Below is a small trained network, with its code and all its weights. Each question gives an input and a target symbol and asks what happens when units are switched off, that is, made to give their printed mean instead of their output.

import numpy as np


def w(rows, s, z=0):
    codes = np.array(rows[::2]) - 128.0
    scale = np.full(codes.shape[1], s)
    scale[-1] = z or s
    return codes * scale


def norm(h):
    return h / np.sqrt((h * h).mean(-1, keepdims=True) + 1e-5)


def f(y):
    return y / 2 * (1 + np.tanh(0.7978845608 * (y + 0.044715 * y**3)))


def softmax(a):
    e = np.exp(a - a.max(-1, keepdims=True))
    return e / e.sum(-1, keepdims=True)


def log_softmax(a):
    a = a - a.max(-1, keepdims=True)
    return a - np.log(np.exp(a).sum(-1, keepdims=True))


def net(x, mask):
    ids = ['αγεζηθμξπστφψω'.index(c) for c in x.split()]
    T = len(ids)
    res = E[ids] + P[:T]
    u = 0
    for l in range(2):
        q, k, v = (norm(res) @ M[l].T for M in (Q, K, V))
        z = softmax(np.where(np.tri(T) > 0, q @ k.T / 4**0.5, -1e9)) @ v
        res = res + np.where(mask[u], z, O[l][:, -1]) @ O[l][:, :-1]
        u += 1
        y = f(norm(res) @ A[l][:, :-1].T + A[l][:, -1])
        res = res + np.where(mask[u : u + 8], y, B[l][:, -1]) @ B[l][:, :-1]
        u += 8
    return log_softmax(norm(res)[-1] @ U[:, :-1].T + U[:, -1])


Q, K, V, O, A, B = {}, {}, {}, {}, {}, {}
E = w([
[116,116,234,127,106,131,194,212],'α',
[67,197,104,142,200,122,162,96],'γ',
[137,133,151,149,129,130,132,59],'ε',
[115,166,126,99,18,67,153,194],'ζ',
[105,159,117,233,98,105,202,183],'η',
[114,226,101,133,149,108,77,139],'θ',
[125,60,121,99,114,174,77,124],'μ',
[80,129,61,146,106,139,64,113],'ξ',
[112,92,174,182,162,146,139,153],'π',
[120,110,210,219,23,140,178,153],'σ',
[130,99,203,37,187,126,116,132],'τ',
[85,116,126,152,110,103,211,149],'φ',
[155,172,44,198,191,142,166,134],'ψ',
[92,162,254,181,107,136,80,122],'ω',
],0.0064)
P = w([
[245,202,65,182,73,253,94,217],'0',
[124,148,126,100,136,121,204,65],'1',
[54,193,79,201,121,156,143,149],'2',
[134,133,118,100,131,122,178,70],'3',
[52,160,83,196,163,121,118,175],'4',
[139,120,110,96,140,127,154,67],'5',
[61,120,89,184,155,57,97,210],'6',
[138,108,99,84,143,132,124,63],'7',
],0.0042)
Q[0] = w([
[171,179,70,148,127,54,155,26],'L0H0',
[111,213,186,50,249,61,174,178],'L0H0',
[252,112,83,108,79,96,191,141],'L0H0',
[60,153,115,35,142,125,92,229],'L0H0',
],0.0045)
K[0] = w([
[126,220,77,201,142,91,161,49],'L0H0',
[132,226,112,97,227,87,142,192],'L0H0',
[134,133,35,216,107,77,194,158],'L0H0',
[67,84,119,3,196,96,92,204],'L0H0',
],0.0054)
V[0] = w([
[72,144,84,143,92,131,89,142],'L0H0',
[254,198,167,124,152,160,114,87],'L0H0',
[105,132,109,98,131,84,147,158],'L0H0',
[123,111,175,117,140,43,94,221],'L0H0',
],0.0033)
O[0] = w([
[135,174,131,75,142,108,125,155,118],'L0H0',
[125,107,108,51,179,253,62,147,200],'L0H0',
[116,114,83,105,73,135,175,117,73],'L0H0',
[136,185,137,178,65,190,143,114,10],'L0H0',
],0.0053,0.0012)
A[0] = w([
[57,197,135,182,115,75,199,148,60],'L0N0',
[81,135,130,103,122,72,152,29,108],'L0N1',
[54,117,44,126,113,107,76,97,140],'L0N2',
[156,53,127,156,212,206,123,99,245],'L0N3',
[154,195,128,214,144,39,151,150,22],'L0N4',
[76,245,173,161,88,112,69,78,77],'L0N5',
[89,97,64,66,183,116,51,117,179],'L0N6',
[72,230,70,253,92,215,139,239,33],'L0N7',
],0.0042,0.0011)
B[0] = w([
[104,97,132,95,100,195,65,118,202],'L0N0',
[95,64,92,102,171,192,68,136,170],'L0N1',
[155,140,210,196,169,109,85,205,180],'L0N2',
[74,184,122,145,25,11,38,127,240],'L0N3',
[134,166,119,139,94,132,71,171,157],'L0N4',
[179,145,166,44,104,151,130,71,163],'L0N5',
[253,157,151,230,160,117,154,111,222],'L0N6',
[90,111,135,126,77,181,13,220,252],'L0N7',
],0.0043,0.003)
Q[1] = w([
[179,91,169,57,161,94,110,2],'L1H0',
[194,98,187,119,192,47,31,78],'L1H0',
[105,170,91,133,148,95,136,148],'L1H0',
[152,107,173,82,130,65,158,106],'L1H0',
],0.0048)
K[1] = w([
[58,44,209,152,82,2,49,220],'L1H0',
[22,77,173,126,166,85,103,223],'L1H0',
[167,134,30,94,230,50,207,124],'L1H0',
[86,93,175,94,63,40,108,170],'L1H0',
],0.0036)
V[1] = w([
[97,139,251,140,153,142,137,115],'L1H0',
[85,195,169,77,123,46,116,171],'L1H0',
[96,68,173,10,150,103,183,202],'L1H0',
[51,146,112,88,106,103,229,113],'L1H0',
],0.0025)
O[1] = w([
[152,26,194,186,168,108,244,70,151],'L1H0',
[97,117,65,15,179,4,118,234,150],'L1H0',
[226,71,96,38,236,54,186,180,67],'L1H0',
[47,207,187,104,129,90,40,65,2],'L1H0',
],0.0026,0.0023)
A[1] = w([
[119,149,215,198,154,147,147,85,111],'L1N0',
[135,167,116,179,122,116,38,137,133],'L1N1',
[111,122,140,131,20,199,129,75,34],'L1N2',
[209,174,138,149,117,107,57,107,130],'L1N3',
[169,120,133,144,64,248,56,255,121],'L1N4',
[102,60,183,72,121,141,38,81,200],'L1N5',
[190,127,127,187,16,161,157,67,10],'L1N6',
[74,102,172,153,116,66,126,193,139],'L1N7',
],0.0045,0.0011)
B[1] = w([
[132,138,115,128,165,67,89,125,145],'L1N0',
[110,125,136,99,97,116,179,140,194],'L1N1',
[162,127,98,93,177,124,139,98,139],'L1N2',
[150,112,134,77,120,176,166,179,167],'L1N3',
[1,97,131,121,137,199,70,115,254],'L1N4',
[135,136,85,176,74,140,107,176,190],'L1N5',
[157,145,139,145,138,140,151,99,127],'L1N6',
[130,171,151,168,145,130,141,142,165],'L1N7',
],0.0067,0.0054)
U = w([
[73,198,182,208,105,51,86,192,147],'α',
[102,188,93,12,24,84,191,143,28],'γ',
[116,100,246,96,153,113,243,163,75],'ε',
[192,110,171,215,249,125,125,193,45],'ζ',
[151,86,12,173,80,95,61,20,6],'η',
[111,133,88,111,245,111,121,36,135],'θ',
[90,14,69,87,131,125,242,98,89],'μ',
[162,111,173,192,104,178,195,14,147],'ξ',
[180,217,213,107,91,131,62,40,49],'π',
[200,221,128,41,163,189,165,150,119],'σ',
[164,215,2,150,119,114,186,144,133],'τ',
[145,44,175,20,172,36,125,105,240],'φ',
[228,96,113,181,16,156,193,170,79],'ψ',
[57,107,104,117,86,244,51,173,210],'ω',
],0.0068,0.0023)

Each question gives the input, a string of symbols that net reads in full, and the target symbol t.
The units are the heads (4 rows each of Q, K, V and O) and the neurons (one row each of A and B). Each row of codes is followed by its name. A weight is (code - 128) times the scale printed after its matrix; where a second scale follows, it is the last column's (O, A, B and U).
mask holds one flag per unit, layer by layer, with each layer's heads first. A switched-off unit (its flag False) gives its mean, the last column of its rows in O or B, instead of its output. The means were averaged over made-up inputs and are rounded, as every weight is.
A unit's drop is (log p(t) with every unit on - log p(t) with that unit switched off) / (log p(t) with every unit on - log p(t) with every unit switched off).
top k neurons: the k neurons with the biggest drops, biggest first
top k neurons in layer l: the k neurons of layer l with the biggest drops, biggest first
drop when u is switched off: that unit's drop, to one decimal
input τ τ ζ τ ω τ μ τ, target ψ: top 4 neurons	(L1N4, L1N5, L0N3, L0N6)
input ζ ζ μ τ γ ε τ, target α: top 3 neurons	(L0N7, L1N4, L1N3)
input ε ψ ξ τ τ, target α: top 2 neurons	(L0N7, L1N4)
input ξ ζ ψ π ε α, target ε: top 4 neurons	(L0N7, L1N4, L0N3, L0N6)
input μ τ τ τ τ π, target α: top 2 neurons in layer 0	(L0N3, L0N6)
input γ τ ε τ ε, target α: top 2 neurons in layer 1	(L1N4, L1N1)
input σ σ τ τ, target φ: top 4 neurons	(L1N4, L0N7, L0N0, L1N1)
input σ ξ ξ τ, target φ: top 4 neurons in layer 0	(L0N7, L0N0, L0N2, L0N4)
input π θ ψ ξ ξ τ γ ζ, target γ: top 2 neurons	(L0N7, L1N4)
input φ ψ τ ω, target π: top 2 neurons	(L1N4, L0N5)
input ε α μ ε μ γ ε, target ζ: top neuron	(L0N7)
input τ φ ε γ ε, target α: top 2 neurons	(L0N7, L1N4)
input τ μ ξ θ ω μ η, target ω: top 2 neurons in layer 0	(L0N7, L0N0)
input π φ τ φ α τ α μ, target ψ: top 2 neurons	(L1N4, L0N7)
input τ μ θ γ, target θ: top 2 neurons	(L1N4, L0N7)
input α η τ η σ ω ε ζ, target γ: top 3 neurons	(L0N7, L0N6, L1N4)
input ξ γ ε φ, target μ: top 4 neurons in layer 0	(L0N7, L0N3, L0N1, L0N0)
input τ γ π θ τ π σ σ, target ξ: top 2 neurons in layer 0	(L0N7, L0N3)
input η ψ σ τ τ θ, target σ: top 2 neurons in layer 1	(L1N3, L1N4)
input ω τ γ ε, target η: top 3 neurons in layer 0	(L0N1, L0N7, L0N3)
input π ω τ ξ, target ζ: top neuron in layer 0	(L0N2)
input γ π σ γ μ ξ θ φ, target μ: top neuron in layer 0	(L0N7)
input ω τ α ψ, target τ: drop when L0N3 is switched off	0.3
input θ ξ τ ψ, target τ: drop when L1N4 is switched off	1.0
